Here is a tiny trained network, its code and every weight. The questions are about switching its units off for an input and a target symbol, where a switched-off unit gives its printed mean instead of its output.

import numpy as np


def w(rows, s, z=0):
    codes = np.array(rows[::2]) - 128.0
    scale = np.full(codes.shape[1], s)
    scale[-1] = z or s
    return codes * scale


def norm(h):
    return h / np.sqrt((h * h).mean(-1, keepdims=True) + 1e-5)


def f(y):
    return y / 2 * (1 + np.tanh(0.7978845608 * (y + 0.044715 * y**3)))


def softmax(a):
    e = np.exp(a - a.max(-1, keepdims=True))
    return e / e.sum(-1, keepdims=True)


def log_softmax(a):
    a = a - a.max(-1, keepdims=True)
    return a - np.log(np.exp(a).sum(-1, keepdims=True))


def net(x, mask):
    ids = ['ΔΞΣΨΩβγεζημπτ'.index(c) for c in x.split()]
    T = len(ids)
    res = E[ids] + P[:T]
    r = norm(res)
    for j in range(3):
        rows = slice(2 * j, 2 * j + 2)
        q, k, v = (r @ M[0][rows].T for M in (Q, K, V))
        z = softmax(np.where(np.tri(T) > 0, q @ k.T / 2**0.5, -1e9)) @ v
        o = O[0][rows]
        res = res + np.where(mask[j], z, o[:, -1]) @ o[:, :-1]
    y = f(norm(res) @ A[0][:, :-1].T + A[0][:, -1])
    res = res + np.where(mask[3:11], y, B[0][:, -1]) @ B[0][:, :-1]
    return log_softmax(norm(res)[-1] @ U[:, :-1].T + U[:, -1])


Q, K, V, O, A, B = {}, {}, {}, {}, {}, {}
E = w([
[144,140,123,152],'Δ',
[125,154,152,148],'Ξ',
[139,155,169,158],'Σ',
[78,106,177,201],'Ψ',
[150,159,139,146],'Ω',
[147,157,129,170],'β',
[94,115,148,177],'γ',
[169,154,111,163],'ε',
[160,116,158,213],'ζ',
[132,142,143,153],'η',
[110,140,162,159],'μ',
[255,7,228,106],'π',
[139,124,131,164],'τ',
],0.021)
P = w([
[110,119,77,78],'0',
[105,17,168,243],'1',
[153,26,129,252],'2',
[125,74,187,233],'3',
[155,67,122,240],'4',
[156,62,139,244],'5',
[158,87,129,241],'6',
[167,75,124,253],'7',
[162,81,133,246],'8',
[160,92,136,228],'9',
[163,74,139,239],'10',
[174,73,133,242],'11',
],0.011)
Q[0] = w([
[91,145,107,36],'H1',
[159,146,178,223],'H1',
[213,171,100,164],'H2',
[56,144,104,46],'H2',
[189,149,177,245],'H3',
[114,56,62,154],'H3',
],0.012)
K[0] = w([
[126,144,172,241],'H1',
[125,69,174,47],'H1',
[172,69,143,34],'H2',
[144,172,155,209],'H2',
[72,149,7,53],'H3',
[96,135,69,10],'H3',
],0.012)
V[0] = w([
[233,149,218,190],'H1',
[182,13,157,154],'H1',
[207,103,88,5],'H2',
[53,127,30,167],'H2',
[35,164,253,211],'H3',
[73,58,25,144],'H3',
],0.014)
O[0] = w([
[249,85,91,183,254],'H1',
[95,3,148,173,212],'H1',
[119,147,250,188,49],'H2',
[67,103,79,68,91],'H2',
[227,132,51,70,128],'H3',
[86,73,196,64,134],'H3',
],0.016,0.0074)
A[0] = w([
[144,210,91,169,125],'N1',
[1,110,235,162,177],'N2',
[126,200,173,110,61],'N3',
[118,200,112,109,10],'N4',
[174,49,61,78,222],'N5',
[102,227,126,82,18],'N6',
[170,217,121,155,75],'N7',
[84,79,99,138,115],'N8',
],0.016,0.011)
B[0] = w([
[90,126,184,153,157],'N1',
[253,119,128,108,229],'N2',
[89,65,66,185,135],'N3',
[66,19,27,181,129],'N4',
[87,136,208,171,252],'N5',
[186,76,179,197,140],'N6',
[34,154,110,173,144],'N7',
[45,115,65,214,143],'N8',
],0.017,0.014)
U = w([
[168,168,151,47,159],'Δ',
[141,71,48,165,182],'Ξ',
[143,124,143,174,2],'Σ',
[127,220,57,189,145],'Ψ',
[124,207,174,208,192],'Ω',
[42,100,99,212,186],'β',
[46,67,84,81,130],'γ',
[202,184,7,169,141],'ε',
[200,161,35,52,125],'ζ',
[157,60,18,80,131],'η',
[106,164,242,126,93],'μ',
[216,130,164,152,108],'π',
[79,62,187,86,61],'τ',
],0.018,0.0094)

Each question gives the input, a string of symbols that net reads in full, and the target symbol t.
The units are the heads (2 rows each of Q, K, V and O) and the neurons (one row each of A and B). Each row of codes is followed by its name. A weight is (code - 128) times the scale printed after its matrix; where a second scale follows, it is the last column's (O, A, B and U).
mask holds one flag per unit, heads first, then neurons. A switched-off unit (its flag False) gives its mean, the last column of its rows in O or B, instead of its output. The means were averaged over made-up inputs and are rounded, as every weight is.
A unit's drop is (log p(t) with every unit on - log p(t) with that unit switched off) / (log p(t) with every unit on - log p(t) with every unit switched off).
The circuit of an input: a set's keep is (log p(t) with only the set's units on - log p(t) with every unit switched off) / (log p(t) with every unit on - log p(t) with every unit switched off). Starting from all 11 units, units are removed one at a time, each time the one whose removal leaves the highest keep (on an exact tie, the one counted first), for as long as the keep stays at least 0.8.
circuit, biggest first: the units of the circuit, biggest drop first
unit that matters most: the unit with the biggest drop
k most important neurons: the k neurons with the biggest drops, biggest first
heads that matter: for each layer, one digit per head in row order, 1 if its drop is at least 0.15 and else 0, layers parted by /
input Σ ζ τ β τ Ψ, target ε: unit that matters most -> H3
input Ω Δ Σ β Ψ ζ Ω Ξ Ψ β ζ, target Ω: circuit, biggest first -> (H1 H3)
input τ τ β γ Ω Ω β Σ η ε η ζ, target τ: circuit, biggest first -> (H3 H2)
input γ Ω Δ, target γ: circuit, biggest first -> (H2 H1)
input γ Δ Ω μ Ψ Σ μ β τ ζ ζ Ξ, target γ: circuit, biggest first -> (H2 H1)
input Δ μ μ β Σ μ μ τ η τ ζ Ψ, target μ: circuit, biggest first -> (H3 H1)
input β Ψ ζ, target β: heads that matter -> 010
input β μ Ψ β γ Σ β η Σ ζ, target β: 2 most important neurons -> (N2 N5)
input Ω γ Ω μ Δ ζ Ξ Ψ τ ε, target Ω: circuit, biggest first -> (H1 H3)
input η μ β Ξ Ξ Ω Ψ β Σ, target Δ: circuit, biggest first -> (H1 H3 N5 N2)
input μ β β, target ζ: circuit, biggest first -> (H3 H1)
input β β μ η ζ η β Ψ Σ Σ μ τ, target β: heads that matter -> 011
input ζ η ζ ζ Ω, target Ξ: circuit, biggest first -> (H2 N5 H3 N2)
input η τ ε γ γ Σ ε, target Δ: unit that matters most -> H1
input Ω ε Ξ Δ Ω γ, target Ω: 2 most important neurons -> (N1 N2)
input Ξ η β τ μ ζ ζ, target Ψ: heads that matter -> 101
input Ξ τ Ξ η Ξ, target Ψ: heads that matter -> 100
input β γ μ ζ β, target β: heads that matter -> 010
input Σ β Ω β η Σ ζ Ψ Σ Ψ, target ε: heads that matter -> 001
input β η Ω, target β: unit that matters most -> H2
input η μ Ξ Ω μ Ω Σ Ω Δ, target Δ: heads that matter -> 111
input ζ Δ ζ Ψ Ψ τ Ω η, target Ξ: 2 most important neurons -> (N5 N2)
